Levels
[ 120  -17  119  -39  119 -223 -250 -303  281   98  295  -35  399  -71
 -118  103  152  -49  -84  159   -1 -230   44   45   -8  158  114 -195
 -128  139 -238  -14 -147  283  -86  105  374 -112  -70  153   77  402
  145 -403 -245 -153  289   17  -51  280  262  387]  9
[ 156   74   59  -99   90  107   85   69 -174  230   88 -233 -157   37
  650 -168  199  280 -413  155  306  346 -211 -277 -545 -117   45 -138
   44   40   52 -416  542 -234 -500 -206 -200  168 -359   96  285   78
 -419 -132  -10  324  -62 -246  137  132 -171  283]  30
[-345 -152  -46 -396   53  268  -15 -137 -157   81  229   78 -403 -187
   73  -15 -156 -329  122  180  -40  -35   78  242  -87  -31   16  117
   72   73  134   29  127   46   23  366 -154  282  334  123 -287   44
  175  115 -102  -62 -245  -50 -181   64 -214  173]  30
[ 241  304 -183  360 -217   68  229  132   42  271  140 -243  127  136
   73  -16   48  327 -302  -47   35  177  122 -193 -293 -225  -42  109
   21  102  -82 -313  219  -62  -48 -411  105 -188 -183   26  110  216
 -348   46  180  198   83  -61   55  -84 -165  225]  39
[ 214  172  585 -226  -39 -115 -213  130  -26  372   36 -198  277  -78
  582  246  283   42 -354 -282   49 -158   39 -219  -72  -77  188 -332
  -89  250  -48 -535   36  154   85 -250  -89  -34 -319 -159  601  569
 -346 -643  -19 -373  518 -134   43  220  -61  163]  9
[ 245  192  -61  147 -237  -27  105 -243 -227 -263  169 -190  -19  140
   44  -83 -130   31  -73   58  321   79 -290  -10 -536  209  151 -214
  405   38    1 -433  126  -33 -351 -324   99  148 -203  207  389   77
  -72   28   -6   47  -70 -101  -33   84  295   27]  19
[-343 -108 -194    2  238  -56 -248 -274  194  126  253   58  155  -17
  -63  117 -114   96  113  206 -229 -158 -102  286  172   19  118 -169
 -207   99 -232   99  201  191 -202  -18   51   86  256  139 -337  -24
  209 -348 -267  -83  126   19  225  119  152  542]  16
[-143 -216 -237  -38   25 -140 -139 -219  -91  160    6   86 -133  216
  -98  -15  -99 -168  282  207 -318 -167  -42  371  141   87  -91  162
  -99   57 -121  258  197  109  -62 -186  253 -132  -62 -111 -157   31
  198 -186 -120 -136  -18   19   71 -172  -52  188]  30
[   6  -75   66  271   51    5    4  -78  303  133  281 -354  251    1
   63  224  307    8  164  120 -103  -81   32 -138  -22   82  248 -135
 -144  266  -75 -169  -45  360 -204  -21  293 -104   -3  -44   79  330
  -29 -451 -169 -186  321   10   43  156  -68  225]  37
[-222 -185 -362   25  218  -53   -5 -108  221   45  325  170  255  234
  -40  153 -123 -148  175  129 -197   26 -123  123  169  -50    8  -11
 -334  103 -203  146   64  299 -225  -62  135   19  163  148 -324  -75
  153 -114 -290 -142  -79   59  171   50  161  415]  20
[  62  -83  -12 -300  -89  333  -71 -143 -230  390   29   28 -293 -104
  125  -98    7 -294  124   62 -183  205  -21  108   82  -41   16  317
  110  125  105 -147  -28   59  123  192 -189   38  333 -146 -138   18
  268  268   43   30  -92  -44 -104   -2 -192 -157]  16
[ -55  364   60  -32 -227  130 -152   93 -192  460  -37   29 -269  197
 -156   94 -291   49   -8 -171  -43 -185  131  120 -155 -180  -41   40
  493  121  -75 -182   88  194  267 -206   16   68  174 -167  314  239
 -169 -253  292 -170  350 -101 -227  -98 -175  -29]  12
[ 107  164 -324   79  280  236   61  -65   65  144  180  -37    2  142
  -86 -112  -75   37  147  263    0  324 -109  -48 -225   -3   21    7
   -4  -90   56  190  151  -64 -426  134  156  -17  301  274 -262 -333
   -2  267 -257  247 -159   78  -10  118  207  253]  3
[-111   76  175  -33 -139  208  102 -166  212  204  180 -214  -80  -83
   -8  380  269  -37  155  151 -232  -63  368 -165   15   -4  116  -16
 -178  231  -12    0  -57  193  233  222  220  -33  462  126 -195  386
  -67   22 -225 -158  -64    6 -320  -37  -61   99]  30
[  81  248   57  399  -71  167  233  305 -296   63  298 -293 -321   39
  289   76   17   -2 -146 -138 -112  149  -32  -68 -334  -34  140 -195
  193   97   21 -351  390  135 -270 -174 -183  182   85 -126  169 -124
 -349  -67   17   45  227  -44  145  -30 -217   63]  12
[ 206 -231 -110 -131   80 -181   27   12 -282  468  -12  219 -163  131
  527  -97  262 -173  -90  231 -147   56 -484  113   86   83 -163  208
  -77  -30  -91 -132  134  115 -111  -12  -32  119  -80 -285   56   93
  277   -9 -189  101   28 -427  269  119 -197  -20]  31
[ 303  506   64  145   71  188  -45  123   34   45  131 -249   -4   53
 -202   83 -119  203   28  -56  -58  -31  173 -116 -128  -81  122  -26
  224  230  -14 -137  132  -34   -8 -324   85 -267   -9   53  211   30
 -262  -84    6  -46  320   53 -130 -187  233  164]  15
[ 410  305   34 -130  329  -45  174  -53 -274 -232   74   84   45  195
  170 -102 -105 -133  -56  -50   73  223 -227  -76 -308  144   22 -138
  179  -31  135  -35  253 -106 -411   -7  -59   40 -112  255  209 -225
 -199  106 -184    7  -68   47  107   94  454  116]  31
[ 103   85   52 -343  234   -4  272 -101 -210   -1   24  203 -196   91
  234  -34 -159   43 -306    3   28   12 -416  122 -263   -6  119   93
  184 -129  -41 -179  341 -206 -350   48 -244  248 -142  278   75  -70
  -18    0 -206  -13 -265 -261  189  212 -165  237]  15
[ 491   54  156 -256  226 -123  112 -293 -166  -44  -78  -63  269   70
  236 -138  -57 -110 -196 -215 -204  187 -201  -45   53   79  263  167
  -90   -4 -103 -155  302 -218 -337 -229 -182 -358 -505    0   99  131
 -105   -2  -81  -82 -231  135  339  -70    8  117]  19
[ -13  -18 -314  179   66 -133   54 -221  -61  105  196  -87    2  -51
  -99 -137  -22  -70   -1   64 -288 -127 -218  279  245   57  -43  277
 -138    8 -124   96  158   44  -30 -160  243 -128  -70 -225 -307   60
  224  -47 -177  -16   65 -112  331  -90  -96  319]  8
[ 102  212  345 -144  330  -28  149  155 -151  -21  151  182 -215   92
   66  261  -29  130 -102   42 -185 -142  -14  -23 -267 -252   43 -124
  277   73  -59  -85  131  221 -135  209 -104  181   49  302  215   41
 -203 -412  -99 -160  271 -182 -129  108  -24  230]  19
[ 248  180  -76  -69    2  -81 -276 -111 -219  112   75  -22   43   25
   63 -338 -263  129 -231   74  328   41 -270   87 -285   83  -44    2
  353   77   22 -197  237 -144 -375 -191  -72   15 -287  142  462   16
   50 -366   81  129  212  -37  195   87  208  215]  8
[-300   47 -148   60   97  121  149  -80  279  312   36  -53  158  158
  -86  269   26 -159  242 -201 -496  -92  175   77  301  -69  140  -24
 -355  108 -117  134   43  259  212 -162  263 -137  350 -196 -549   81
 -130  151 -150 -320 -106  122  -41  -12 -121  267]  33
[  83  184  313 -126 -206  213   18  146  -75  165  -17 -173 -152  -31
  109  165  -42  199    5   40  131 -137   75  -90 -377 -220   90  -14
  306  195  220 -324  -95  -61  -14  -86   34    7  -37  265  473  247
 -168 -358   64 -232  160 -126 -351   97 -183   25]  1
[   7 -298   91 -147  129 -224 -136 -284  -42   87  -27   18  127  128
   86   46  122 -146  251  168 -202  -76 -182  107   48  113  114 -108
  -90  100 -109  -20 -102  308 -166  -75  209  -57  -58   64   91  139
  236 -355 -175 -221   95   14   83   71  122   62]  30
[ -22   65  216 -407   86  119 -210 -312  318  154   11 -115  369  -41
  -97  279   45 -108  307   53    1 -152  181  -61  113   60  250  -54
 -114  199   76   -3 -284  112  123  138  213 -171  195  249   77  409
  112 -280 -237 -422   76  147 -211  152  230  150]  39
[  45   44  298    3  141  -71  232 -100 -185   59   61  126 -300   28
 -117  170   -1  284 -188   83 -380 -109   63   50 -188 -215   54   72
  241   91 -168 -110  174  232  -65  248 -155  140  207  367   62   77
  -25 -363   39   -8  151 -102   23   -7 -244  137]  9
[-145 -310  -60   -7    2  -87  -60 -223  370  131  221  -11  122   34
 -229  168  129 -100   78  177 -279 -242  113  117  156   85  172   15
 -275  237 -365  -20 -125  368   60 -101  304 -147   25   74 -272  274
  266 -100 -197 -162  -47    5 -100   30  -89  283]  21
[ 131  196  451   43  161 -118   82   91 -252  -77   76 -207 -114   65
  267  219  179  -81   12 -206 -157 -190  -46  -40 -232   62  224 -382
  234  169   21 -354  146  314  -81 -164   10  124 -166 -135  425  191
 -333 -477  -23 -347  501 -102   33   88   24   37]  32
[  31  149  344 -201  198   -2 -253  -32  169   66   55  -97  -81 -128
 -288  114 -118  280   42  229   56 -377  148  -12 -188   12  271 -160
  351  249 -146 -123  -58  150  -49   36   28  -71   52  408  336  273
   94 -541  -58 -125  328  -34 -206   21   71  206]  31
[ 161 -101  375 -231  484  -70 -265  217 -112  466 -113  427  -81  191
  186  118  -78  178  -17  165 -425  -65   73  100  -55 -272  -34  -58
  105  120 -104  168  257  207 -364  333 -311  -67   76  265  212 -120
  -53 -697   41  -60  321   69  -39  161 -167  214]  0
[-179 -134  316 -162  -17 -109  173   83 -106  118  169  170  -26   41
  429  314   46   52 -288  -83  -25 -224 -192  -17 -199 -213   89 -215
   40  166  -81 -492   53  332  -32   35 -216  413   13  168  257  326
 -116 -480  -30 -312   88 -329  -18  297 -269  213]  9
[ 256  134 -111  -70  175  218   44   65  -99  246  118   67   20   -3
   86    5 -115 -277  265   74 -247  197 -138  120   85  -16   76  203
   58  -37   97  125  -55  -16 -202  171  -38 -167  282   -8 -119 -165
  200  207 -201  -38    2   71   45   87    6  -22]  24
[ -50 -119 -225   10   48 -140 -328 -212   35  208   92 -191    5  -41
 -141 -140   49   44  120  282 -160 -123   79  215  139   87   13   36
 -203  100 -231   60  103   70   70 -376  271 -264 -118  -85 -168  143
  229 -107 -122   85  179   14  161 -239   94  290]  32
[-144  251 -259 -134 -120  215  227  -98 -223  -16  239   -8 -368  -68
 -120  -28  -92 -350  117  -34  -23   33  -33  161   34   74 -197  304
  121   70  245   78  -37   21  266  177  121  251  446   12 -192  -66
  183  323 -189 -117  -24 -109   19  -63   91   33]  30
[ 250  219 -227  140  121   92   18 -276 -120  210   63 -252 -204    5
  -76 -173  174  140   25  277 -169  264 -147    1  -83  159   86   56
   13 -122 -152   16  231 -102 -139 -133  189 -103  212  -25 -275 -159
  107  401 -260  391  -23  -88  185 -134  178   97]  14
[ 110  310 -273   62  174    4  257  142   25 -124  365  -19   87  -20
   70  -68 -229  146 -349   13  164   18 -214  166 -310  -56   27   48
   26  -58  -37 -122  308 -291 -389 -239  -28   38 -247  326   51 -118
 -115    5 -212   78   63 -124  328  190    0  531]  28
[-208 -170 -211 -312  144  -39 -225 -366  109  277   56 -107  -58   78
   57  -89   88   33    4  316   78 -103  -48  148  -80   43   50   26
 -164   -6 -204  -19  285  -34  -29 -237  255  -16 -250  -83 -194  330
   20  -63 -144   78 -105 -209   -8  -17  -93  408]  33
[ -11 -220   49 -334  295 -104 -451 -201  -67  393 -113   75   21  -64
   30 -147  -25  -69  190  174 -205 -105 -224  178  315  118  129   41
  -41   98 -126   17  -62  195  -61   26  -96  -78  150  -18    4    9
  483 -344 -162  -78  231   -5  283   13   69   68]  0
[ 212   16  126 -241  121   18 -186 -138 -123 -133  122 -266  236 -265
   -7 -177 -266 -169   37 -171  129  -35 -239   37  108  205  449   14
  152  194   26 -466 -164   28 -163 -214 -344 -128 -103  154  354  104
  362 -207  -56 -220  206  143  431   -6  131  -46]  1
[  61   88   37  165 -372   93  -10   16  102  120  141 -112   -9  109
 -163  116 -156  145  -39   75   68  -25  240  -92 -305  -24   82  -38
  216  296 -110 -233  -14  138  -82 -189   54  -90  102  334  307  217
  -44 -180  140  -28    9  126 -236  -71  -20   29]  26
[  60  450  186  116  -22  -29 -239   54 -149  221   39   -7 -148  102
 -156  164 -202  233  -12    5  -21 -279  141   -5 -208    3   74 -338
  452  122 -160 -200  128  242  151 -122  -30   99  306   69  286  206
 -161 -272  102  -38  390  -98 -191  -90  228   71]  2
[-209 -163  -90  277  -92   21   27 -228   48   58  227 -248  -91   -1
  -43  199  160   51  189  199 -278 -131   59   -4   60   56  187 -150
 -155  213 -205 -247   70  372  113 -175  127   58  310  -76 -301  225
   83   29 -106  -15  -28 -111  -39 -164  -24  128]  3
[ 312   59  430 -450  140   20   49 -480 -224 -302   86 -269  111 -328
  124 -140   23  -33 -184  -35  202  129 -134 -237 -247   57  383  -82
  208   98   78 -501  -84  -38 -130  116 -211   28 -152  364  256  333
   47  -41  -57  -47 -144    4   25   70  221   14]  11
[-197 -283 -273 -171  264 -107 -172  -20  161  138  164  287   42  156
  -50   21  -95  -43  120  347  -87 -182 -158  238   81    0 -108    9
 -266   78 -126  205   21  142 -176  -11  174   46   67  269 -219 -128
  307 -164 -337  -77  -84  -98   14  112  124  428]  0
[ -61  186 -183  350 -174  161  230  222   13   31  295 -288 -174  -66
  -97   13 -220  206  -82    1   95  -73 -203  -43 -226  -93  261   14
  326  148 -142 -479   20  140 -121 -377  -83  101   98   89  110   46
   56   -4   35   53   92 -203  126  -74 -254   96]  21
[ 338  178   36  -83   -8   14  219 -358 -204 -229   -9  -69   42   46
   71 -126 -156 -120  -21  -93   99   35 -328  -46 -150  315  213   67
  325  126  106 -314  179 -120 -249  -76 -125   19  -83   84  191  117
   30  160  -24  -62 -298  -53   78   34  225  -69]  32
[ -91 -144  -26  158  -10   78   67 -271  138  418  -74  -14  -70  182
 -225  277   89   21  355   91 -692 -101  118  112  379    6  124  306
 -146  190 -175  182   51  303   75  124  120 -214  475  -90 -318  139
  212 -174  -86 -186    8   89   56 -159 -309  -25]  1
[ 147   16  -80 -244  295  185 -172 -189    0 -339  159   33  296  120
  -62  -84 -583 -214  270   22  159  105  -99   22 -118  147  323 -141
  112  180  114  -41  225 -124 -567  -90 -270 -156  -52  380   85 -188
  -11    0 -101 -158 -407  371  -78  -27  464  199]  10
[ -59  -52   83  394 -221   50  157   61  -27  102  298 -376 -232   56
  295  300  401  -58  156  212  -89  -97  -21  -59 -302  121  137 -276
   18  182  -23 -309   93  334 -121 -132  306  169   76 -193  141  273
 -159 -194 -169 -101  239 -242 -154   92 -185   36]  30
[ 311  338   86   61  278  -22  104  103 -150  204 -105  231 -136  306
  -57  145 -161  147   69  -37 -457  -94  -50   63   46 -132  -25  128
  259   85 -125  118  317   57 -101  -91  -66 -190   52  -44   54  -74
 -182 -149   12  -71  147  -75  -24 -159   30   93]  23
[ 146   33   11 -213  352  192   -7   17 -103  244  108   54 -184 -194
  181 -106  123  -48    3  232 -129  112 -172  -23   14  -16   64   41
  -16    9   56  -75   17   14  -64  269 -143   86  337   77 -278 -147
  209  297 -250  188  -63 -196  -11  139   46  123]  1
[  19  -68   99   85  -76   63  124 -141  186   24  267 -148  -55 -136
  -79  300  227  -24  177  307 -225 -206  112  -34    0   38  174   -3
  -74  203 -134 -110 -187  251  120  105  260  -71  261  130 -175  350
  182   45 -263 -100  -49 -157 -289   -1  -38  102]  25
[ 352  206  280  -57  187  131  292  -27 -118   63    9 -236  -63  175
  218   99  158   59  -46 -121  -87  160  -50 -202 -298  -97  180  151
  228  153  132 -251  278  -13 -333  -16  -45  -96 -308    2  422  197
 -396 -358   65 -146  229  -49   64   66 -248   18]  33
[ 395  438  483 -176    4   47  111   23 -356   90    3  142  -24  317
  400  452   66 -261   88 -242 -191   -6   68  -37 -275  -40    6 -208
  309   59  167 -150  165  118  -23  132  -32   75   10 -106  504  280
 -493 -252  -14 -429  290  -67 -312  169  164 -119]  22
[  29    1  -54  -49   -8  123 -136 -283 -193   80  170 -211 -397 -319
 -146 -262   56 -106   56  215 -109  -81  -74  124   74  127   66  195
  234  161  -43 -141   47  102  150   59   45   19  140 -207 -233  121
  333  162  -22  180   35 -181  -47 -166  -13   56]  18
[-248 -439   62   -5   61   43  -45 -137   31   54   54   38  -12   92
  113  238   10  -94  477  287 -280  -79  -92   47   62   18  203 -153
  -83  256    8  -81  -84  417 -209  121  -44  104  388  206 -103   10
  271 -293 -147 -234 -152   53 -112   35   -8    4]  34
[ 261   44 -173   22 -216  372  -21   31 -202  356   35 -180 -175    9
  191 -177   55 -441  294  -67 -167  277 -121   95  121  103  -42  390
   94  202  291  -63  -12  -51  -62  -85   59 -199   79 -448   23 -114
  155  250   26  -72   51   57  -30  -26 -121 -225]  22
[ 420  170    0 -285  107    9  -48 -283  -88 -111 -214  130  522   34
 -201 -201 -527 -233  289 -290  -42   29 -264  -18  302  121  221  238
  253  206  180 -118 -295  -42  -62 -148 -177 -384   50  177  173   13
  322   83   87 -329 -254  302   90  -80  476 -175]  34
[-208 -357 -271 -329 -172  152   81  -32 -179  316  -14  197 -301   70
  140 -157  -74 -348   65   20 -179   90 -103  143  180 -152 -164  399
 -131  171    8 -136  -49  141  273 -161  -80   73  113 -171 -320    5
  288  391   71  -45 -406 -155  -91 -159 -287  -45]  25
[ 190  334  -31 -324  295  101   -5 -158 -168  -59   77 -204 -102  135
   50 -122 -137   15 -122  -33  160  206  -63   -9 -358    6  199  -60
  147 -124  -61 -130  404 -261 -276 -310  -35  -53 -345  131  143  -15
 -306   89 -124   76   14    1  152  -81  135  260]  21
[ 420   87  178 -303   -1   50   19 -409 -150 -231 -125 -178  364  -72
   90 -135 -250 -210  142 -220    9   64 -238   12  -10  160  399   60
  177  122  132 -348  -60 -225 -216 -320 -111 -347 -341   66  226  197
   65  100   25 -280 -285  180   27    0  243  -84]  24
[ 330  329   21  183 -145   77  241 -203 -291  -95  119 -305  -81    2
  287 -101   93  171 -240  -33  154  241 -282 -189 -358  106   78  -55
  228   80  124 -433  325 -176 -279 -215  -48  120  -87   38  249   52
 -235   74  -39  155  -38 -169  151   17  181   61]  12
[ -67  126  224 -219  229   75 -172  248  -82  405 -100  130 -264  237
  111  129 -175  119   10  -21  -90 -128  -88  -31 -136 -145  146 -182
  299  109 -147 -136  208  228 -124 -108 -195  134  109   39  271  -27
 -144 -403    5 -144  203 -122  -88    7 -139   87]  16
[ -54  131 -352  -18  -86  432  205  -69  -84  358  -72   38  155  246
  323   21 -113 -267  339 -190 -257  599  -80  -49  149  -87 -115  195
 -264   67  406  174  136 -134 -205   47  -78  -24  605   -3 -340 -411
  -94  393 -108 -109 -370  317  120   66  140  -19]  32
[  47   81 -291  125 -154 -102   60  -20 -133   58  243  -19 -168  -51
  -23 -192   29 -189 -114   47   55 -156 -317  108   63  137 -164  138
   81  100  -63 -152  -67  155  178 -227  287  115  -32 -245 -105   74
  258  204 -157   22   19 -338   46  -38  121  150]  17
[ 268  277 -283  156  106  -25  178  258 -240   -9  112   98   34  314
  304  -43 -200  -62 -182 -168  -73  164 -312  151 -138  107  -32 -126
 -113  -55  -15 -128  445 -225 -343 -546 -121   -3 -156   -6   46 -445
 -214  286 -227    7  -78  -22  337    4  247  239]  12
[ 317    5   70  266   82 -213   32 -267 -193  -35  154 -452  -51  -53
  162 -294  192  182 -372    2   33   67 -333    0 -286  282  306  -85
  164   63 -235 -463  452    5 -514 -369  -27  -35 -549 -129  329  136
  -65 -352    6  211  303 -103  555   35 -149  189]  8
[ 187  319 -166  211 -244   41  183 -172  -35 -164  202 -402   33   39
  113 -172  118  153 -285  -18  391  193 -142 -174 -509  213   57 -219
  112  126   47 -445  208 -166 -217 -500  239   95 -226  145  228   57
 -260  209  -60  174  -19 -103   69   79  331  215]  29
[ 316  317  269  202  -86  -50  -53  272 -295  395 -156  118  -33   17
  233  166  -63  244   49   -2 -367 -177   14   62   -4 -227  -85  -55
  279  121   66 -125   46   60  105 -108  -99 -167  183  -75  248  111
 -102 -292  144  -99  320 -115 -138  -49  -13  -31]  34
[ -10 -178 -188  102 -316  -40  263 -237   15   58  138  -61 -159 -153
 -195  -92    7 -351   39  -17 -158 -370 -220  172  292  300   84  445
  106  231  -78 -222 -190  229  321  -23  194  -15   69 -316 -241  400
  493  274  -41 -170 -295 -269  -23  -70 -322  -90]  35
[ 319  194  461 -128  -48  -40  299 -130  -52  -87  159   81  389  153
  487  382  207 -257 -169 -406  -73  -32  -66 -248 -139  -93   61 -156
   46  300  148 -435  -12  259  -23   81   20   84 -228 -105  372  529
 -466 -315   44 -526   92 -124 -255  357  135   94]  21
[  71  270   92   31  284   40  -29   97  -67  154  -21  150   39  181
    8  184 -172  326   73   54 -231  -30  -36  -43  -94 -256   42 -231
  133  102  -61  -76  141  139  -94 -128  -99   12  301  255   19 -149
 -179 -182  -36  -45  151  -45  -93  -15  274  225]  9
[ -91 -177 -332  126 -147  -41  -11 -100  -16 -152  274  -48  -27   -5
  -19 -103 -201 -254  217  167  142 -264 -498  199  108  253   32  136
  103  223   58 -131  -67  130 -195 -208  205   97  -73 -102   32   35
  423 -123 -243 -211 -147 -217   58   13  113  145]  15
